Here is a tiny trained network, its code and every weight. The questions are about switching its units off for an input and a target symbol, where a switched-off unit gives its printed mean instead of its output.

import numpy as np


def w(rows, s, z=0):
    codes = np.array(rows[::2]) - 128.0
    scale = np.full(codes.shape[1], s)
    scale[-1] = z or s
    return codes * scale


def norm(h):
    return h / np.sqrt((h * h).mean(-1, keepdims=True) + 1e-5)


def f(y):
    return y / 2 * (1 + np.tanh(0.7978845608 * (y + 0.044715 * y**3)))


def softmax(a):
    e = np.exp(a - a.max(-1, keepdims=True))
    return e / e.sum(-1, keepdims=True)


def log_softmax(a):
    a = a - a.max(-1, keepdims=True)
    return a - np.log(np.exp(a).sum(-1, keepdims=True))


def net(x, mask):
    ids = ['γδηλμπω'.index(c) for c in x.split()]
    T = len(ids)
    res = E[ids] + P[:T]
    r = norm(res)
    for j in range(2):
        rows = slice(3 * j, 3 * j + 3)
        q, k, v = (r @ M[0][rows].T for M in (Q, K, V))
        z = softmax(np.where(np.tri(T) > 0, q @ k.T / 3**0.5, -1e9)) @ v
        o = O[0][rows]
        res = res + np.where(mask[j], z, o[:, -1]) @ o[:, :-1]
    y = f(norm(res) @ A[0][:, :-1].T + A[0][:, -1])
    res = res + np.where(mask[2:10], y, B[0][:, -1]) @ B[0][:, :-1]
    return log_softmax(norm(res)[-1] @ U[:, :-1].T + U[:, -1])


Q, K, V, O, A, B = {}, {}, {}, {}, {}, {}
E = w([
[178,232,249,130],'γ',
[13,84,100,143],'δ',
[154,62,3,84],'η',
[73,88,60,124],'λ',
[131,39,105,110],'μ',
[107,111,81,120],'π',
[97,170,45,147],'ω',
],0.013)
P = w([
[167,185,231,199],'0',
[161,161,155,27],'1',
[135,166,112,52],'2',
[123,175,114,76],'3',
[163,97,143,3],'4',
[127,137,120,14],'5',
[147,138,101,28],'6',
[126,135,122,48],'7',
[110,173,116,84],'8',
[117,151,110,89],'9',
[115,170,87,71],'10',
[116,142,102,74],'11',
[122,163,78,96],'12',
],0.0063)
Q[0] = w([
[71,94,124,88],'head 1',
[127,143,231,95],'head 1',
[226,190,232,143],'head 1',
[157,154,107,144],'head 2',
[130,96,1,70],'head 2',
[203,151,121,54],'head 2',
],0.0087)
K[0] = w([
[138,139,69,101],'head 1',
[137,92,151,1],'head 1',
[23,179,108,45],'head 1',
[84,104,98,121],'head 2',
[63,90,150,179],'head 2',
[117,135,103,76],'head 2',
],0.011)
V[0] = w([
[113,4,150,94],'head 1',
[146,95,147,54],'head 1',
[53,156,153,144],'head 1',
[91,117,57,129],'head 2',
[50,185,169,83],'head 2',
[40,73,168,138],'head 2',
],0.013)
O[0] = w([
[173,132,130,199,106],'head 1',
[137,167,161,152,100],'head 1',
[139,145,253,136,95],'head 1',
[130,49,141,80,255],'head 2',
[34,127,223,151,152],'head 2',
[125,34,150,192,183],'head 2',
],0.011,0.0058)
A[0] = w([
[142,85,131,92,184],'neuron 1',
[223,94,80,113,118],'neuron 2',
[103,178,182,117,253],'neuron 3',
[20,102,92,167,150],'neuron 4',
[188,196,74,150,219],'neuron 5',
[183,130,123,209,137],'neuron 6',
[57,107,169,5,206],'neuron 7',
[218,120,93,29,154],'neuron 8',
],0.012,0.0031)
B[0] = w([
[66,139,86,218,186],'neuron 1',
[69,183,117,183,176],'neuron 2',
[220,104,248,115,151],'neuron 3',
[170,3,60,108,197],'neuron 4',
[66,126,255,86,159],'neuron 5',
[151,205,204,153,135],'neuron 6',
[53,160,133,226,255],'neuron 7',
[145,222,96,168,206],'neuron 8',
],0.0067,0.01)
U = w([
[59,181,127,76,140],'γ',
[124,72,139,120,191],'δ',
[179,155,17,21,255],'η',
[111,118,122,156,64],'λ',
[139,192,81,255,36],'μ',
[40,196,101,180,89],'π',
[20,192,98,105,82],'ω',
],0.0077,0.0045)

Each question gives the input, a string of symbols that net reads in full, and the target symbol t.
The units are the heads (3 rows each of Q, K, V and O) and the neurons (one row each of A and B). Each row of codes is followed by its name. A weight is (code - 128) times the scale printed after its matrix; where a second scale follows, it is the last column's (O, A, B and U).
mask holds one flag per unit, heads first, then neurons. A switched-off unit (its flag False) gives its mean, the last column of its rows in O or B, instead of its output. The means were averaged over made-up inputs and are rounded, as every weight is.
A unit's drop is (log p(t) with every unit on - log p(t) with that unit switched off) / (log p(t) with every unit on - log p(t) with every unit switched off).
The circuit of an input: a set's keep is (log p(t) with only the set's units on - log p(t) with every unit switched off) / (log p(t) with every unit on - log p(t) with every unit switched off). Starting from all 10 units, units are removed one at a time, each time the one whose removal leaves the highest keep (on an exact tie, the one counted first), for as long as the keep stays at least 0.8.
circuit, biggest first: the units of the circuit, biggest drop first
most important unit: the unit with the biggest drop
k most important neurons: the k neurons with the biggest drops, biggest first
heads that matter: for each layer, one digit per head in row order, 1 if its drop is at least 0.15 and else 0, layers parted by /
drop when u is switched off: that unit's drop, to one decimal
input η π η λ η π λ ω, target η: most important unit -> head 1
input μ δ ω μ λ ω, target μ: heads that matter -> 10
input η η γ η ω η λ π λ, target η: heads that matter -> 10
input γ η δ η δ η η λ δ ω, target δ: heads that matter -> 01
input η η γ, target η: heads that matter -> 01
input μ μ γ λ ω η, target μ: heads that matter -> 10
input η γ μ η π γ δ η δ, target η: circuit, biggest first -> [head 1; neuron 4; neuron 7]
input η γ μ λ μ λ δ γ π η γ λ ω, target η: circuit, biggest first -> [neuron 4; neuron 7]
input λ δ π η π η γ π π, target δ: circuit, biggest first -> [head 2; neuron 8]
input δ π λ η η η π ω δ λ η ω π, target δ: heads that matter -> 01
input μ η π η η π γ δ η γ η π, target μ: 2 most important neurons -> [neuron 6; neuron 2]
input η η μ π ω π η π μ η λ, target η: drop when head 2 is switched off -> 0.1
input μ π η, target μ: drop when neuron 3 is switched off -> 0.0
input η π π, target η: most important unit -> head 1
input η η π π ω μ π η ω η ω π δ, target η: drop when head 1 is switched off -> 0.5
input μ π γ π γ π π μ δ, target μ: drop when head 2 is switched off -> 0.6
